Here is a tiny trained network, its code and every weight. The questions are about switching its units off for an input and a target symbol, where a switched-off unit gives its printed mean instead of its output.

import numpy as np


def w(rows, s, z=0):
    codes = np.array(rows[::2]) - 128.0
    scale = np.full(codes.shape[1], s)
    scale[-1] = z or s
    return codes * scale


def f(y):
    return y / 2 * (1 + np.tanh(0.7978845608 * (y + 0.044715 * y**3)))


def softmax(a):
    e = np.exp(a - a.max(-1, keepdims=True))
    return e / e.sum(-1, keepdims=True)


def log_softmax(a):
    a = a - a.max(-1, keepdims=True)
    return a - np.log(np.exp(a).sum(-1, keepdims=True))


def net(x, mask):
    ids = ['αβζηλπσ'.index(c) for c in x.split()]
    T = len(ids)
    res = E[ids] + P[:T]
    r = res
    for j in range(2):
        rows = slice(4 * j, 4 * j + 4)
        q, k, v = (r @ M[0][rows].T for M in (Q, K, V))
        z = softmax(np.where(np.tri(T) > 0, q @ k.T / 4**0.5, -1e9)) @ v
        o = O[0][rows]
        res = res + np.where(mask[j], z, o[:, -1]) @ o[:, :-1]
    y = f(res @ A[0][:, :-1].T + A[0][:, -1])
    res = res + np.where(mask[2:10], y, B[0][:, -1]) @ B[0][:, :-1]
    return log_softmax(res[-1] @ U[:, :-1].T + U[:, -1])


Q, K, V, O, A, B = {}, {}, {}, {}, {}, {}
E = w([
[84,107,123,100,185],'α',
[104,52,3,137,131],'β',
[186,164,169,114,54],'ζ',
[153,190,143,86,200],'η',
[165,119,152,101,177],'λ',
[125,40,60,88,23],'π',
[216,116,74,107,128],'σ',
],0.016)
P = w([
[133,95,170,142,89],'0',
[59,128,82,100,67],'1',
[167,77,167,121,121],'2',
[81,137,97,65,104],'3',
[185,69,167,95,146],'4',
[83,134,89,31,117],'5',
[190,56,160,73,166],'6',
[96,148,99,4,148],'7',
],0.012)
Q[0] = w([
[164,129,121,8,46],'h0',
[210,113,124,121,187],'h0',
[126,101,121,4,111],'h0',
[8,239,77,175,121],'h0',
[140,102,150,121,164],'h1',
[124,150,130,132,119],'h1',
[127,152,125,128,141],'h1',
[108,138,119,120,111],'h1',
],0.024)
K[0] = w([
[144,83,65,61,226],'h0',
[138,149,135,73,69],'h0',
[143,133,91,56,221],'h0',
[36,168,112,253,170],'h0',
[149,121,147,120,162],'h1',
[106,131,143,156,104],'h1',
[118,129,141,161,104],'h1',
[114,143,114,137,109],'h1',
],0.023)
V[0] = w([
[95,92,60,175,140],'h0',
[205,136,49,166,112],'h0',
[75,23,179,95,128],'h0',
[87,147,127,169,254],'h0',
[172,167,102,113,121],'h1',
[162,51,184,187,142],'h1',
[166,59,153,174,152],'h1',
[165,178,97,103,117],'h1',
],0.014)
O[0] = w([
[42,99,183,64,133,132],'h0',
[129,54,67,47,102,162],'h0',
[74,93,176,191,182,221],'h0',
[39,119,119,169,11,1],'h0',
[88,92,123,104,155,133],'h1',
[132,65,107,139,46,108],'h1',
[119,57,75,148,54,127],'h1',
[96,107,133,105,160,137],'h1',
],0.012,0.0088)
A[0] = w([
[204,65,163,221,143,88],'n0',
[143,59,125,151,65,148],'n1',
[86,163,132,50,163,38],'n2',
[166,114,157,177,181,37],'n3',
[35,213,94,117,79,6],'n4',
[158,188,210,97,44,146],'n5',
[172,69,114,101,171,1],'n6',
[78,253,65,29,109,49],'n7',
],0.011,0.0061)
B[0] = w([
[121,91,71,85,101,196],'n0',
[84,132,163,74,122,152],'n1',
[159,101,92,71,65,185],'n2',
[85,85,127,215,118,180],'n3',
[87,70,188,13,74,151],'n4',
[94,117,110,106,135,144],'n5',
[143,183,185,149,93,250],'n6',
[114,88,122,254,128,176],'n7',
],0.018,0.019)
U = w([
[102,89,187,122,153,125],'α',
[156,41,81,94,153,130],'β',
[198,3,218,170,178,81],'ζ',
[82,148,140,215,21,87],'η',
[149,135,79,134,213,253],'λ',
[187,128,171,105,97,110],'π',
[198,128,96,179,51,105],'σ',
],0.005,0.012)

Each question gives the input, a string of symbols that net reads in full, and the target symbol t.
The units are the heads (4 rows each of Q, K, V and O) and the neurons (one row each of A and B). Each row of codes is followed by its name. A weight is (code - 128) times the scale printed after its matrix; where a second scale follows, it is the last column's (O, A, B and U).
mask holds one flag per unit, heads first, then neurons. A switched-off unit (its flag False) gives its mean, the last column of its rows in O or B, instead of its output. The means were averaged over made-up inputs and are rounded, as every weight is.
A unit's drop is (log p(t) with every unit on - log p(t) with that unit switched off) / (log p(t) with every unit on - log p(t) with every unit switched off).
The circuit of an input: a set's keep is (log p(t) with only the set's units on - log p(t) with every unit switched off) / (log p(t) with every unit on - log p(t) with every unit switched off). Starting from all 10 units, units are removed one at a time, each time the one whose removal leaves the highest keep (on an exact tie, the one counted first), for as long as the keep stays at least 0.8.
circuit, biggest first: the units of the circuit, biggest drop first
k most important neurons: the k neurons with the biggest drops, biggest first
heads that matter: for each layer, one digit per head in row order, 1 if its drop is at least 0.15 and else 0, layers parted by /
drop of u: that unit's drop, to one decimal
input β λ ζ, target β: 4 most important neurons : (n6; n0; n5; n7)
input λ ζ ζ β, target β: heads that matter : 10
input π π λ π η λ ζ, target β: circuit, biggest first : (n6; h0; n0; n5)
input α β α π λ λ η, target β: circuit, biggest first : (n6; h0; n7)
input λ β ζ η ζ α ζ, target σ: circuit, biggest first : (h0; n0; n6)
input α π α λ α, target β: circuit, biggest first : (n6; h1; h0; n0)
input ζ λ π η σ ζ η, target π: circuit, biggest first : (h0; n6; n7)
input ζ π ζ ζ σ, target π: circuit, biggest first : (n6; h0; n7)
input σ ζ β ζ ζ λ π, target ζ: circuit, biggest first : (h0)
input β λ α ζ π α η ζ, target η: 3 most important neurons : (n7; n0; n2)
input ζ π π π, target π: 3 most important neurons : (n2; n6; n7)
input β η σ, target π: heads that matter : 10
input σ π π ζ, target σ: circuit, biggest first : (h0; n7; n2; h1)
input η σ α, target π: circuit, biggest first : (h0; n6; n3)
input σ α α, target π: circuit, biggest first : (h0; n6; n7)
input ζ π π λ α η β, target λ: 2 most important neurons : (n6; n2)
input ζ ζ α, target σ: 2 most important neurons : (n6; n0)
input π ζ ζ λ, target λ: 2 most important neurons : (n6; n4)
input ζ ζ σ π, target σ: 3 most important neurons : (n7; n2; n6)
input α β π λ α π, target α: most important neuron : (n4)
input σ π β, target π: circuit, biggest first : (n6; h0; n7)
input ζ σ β, target π: 3 most important neurons : (n6; n7; n3)
input α β σ α λ, target π: 4 most important neurons : (n6; n1; n3; n7)
input η α ζ, target λ: 2 most important neurons : (n2; n6)
input α β ζ σ η α, target α: 4 most important neurons : (n4; n6; n0; n7)
input π π ζ ζ λ ζ, target λ: most important neuron : (n6)
input ζ α ζ ζ β, target σ: drop of n2 : -0.1
input η η β, target λ: drop of n6 : 0.5
input β π η π β, target ζ: drop of n3 : 0.6
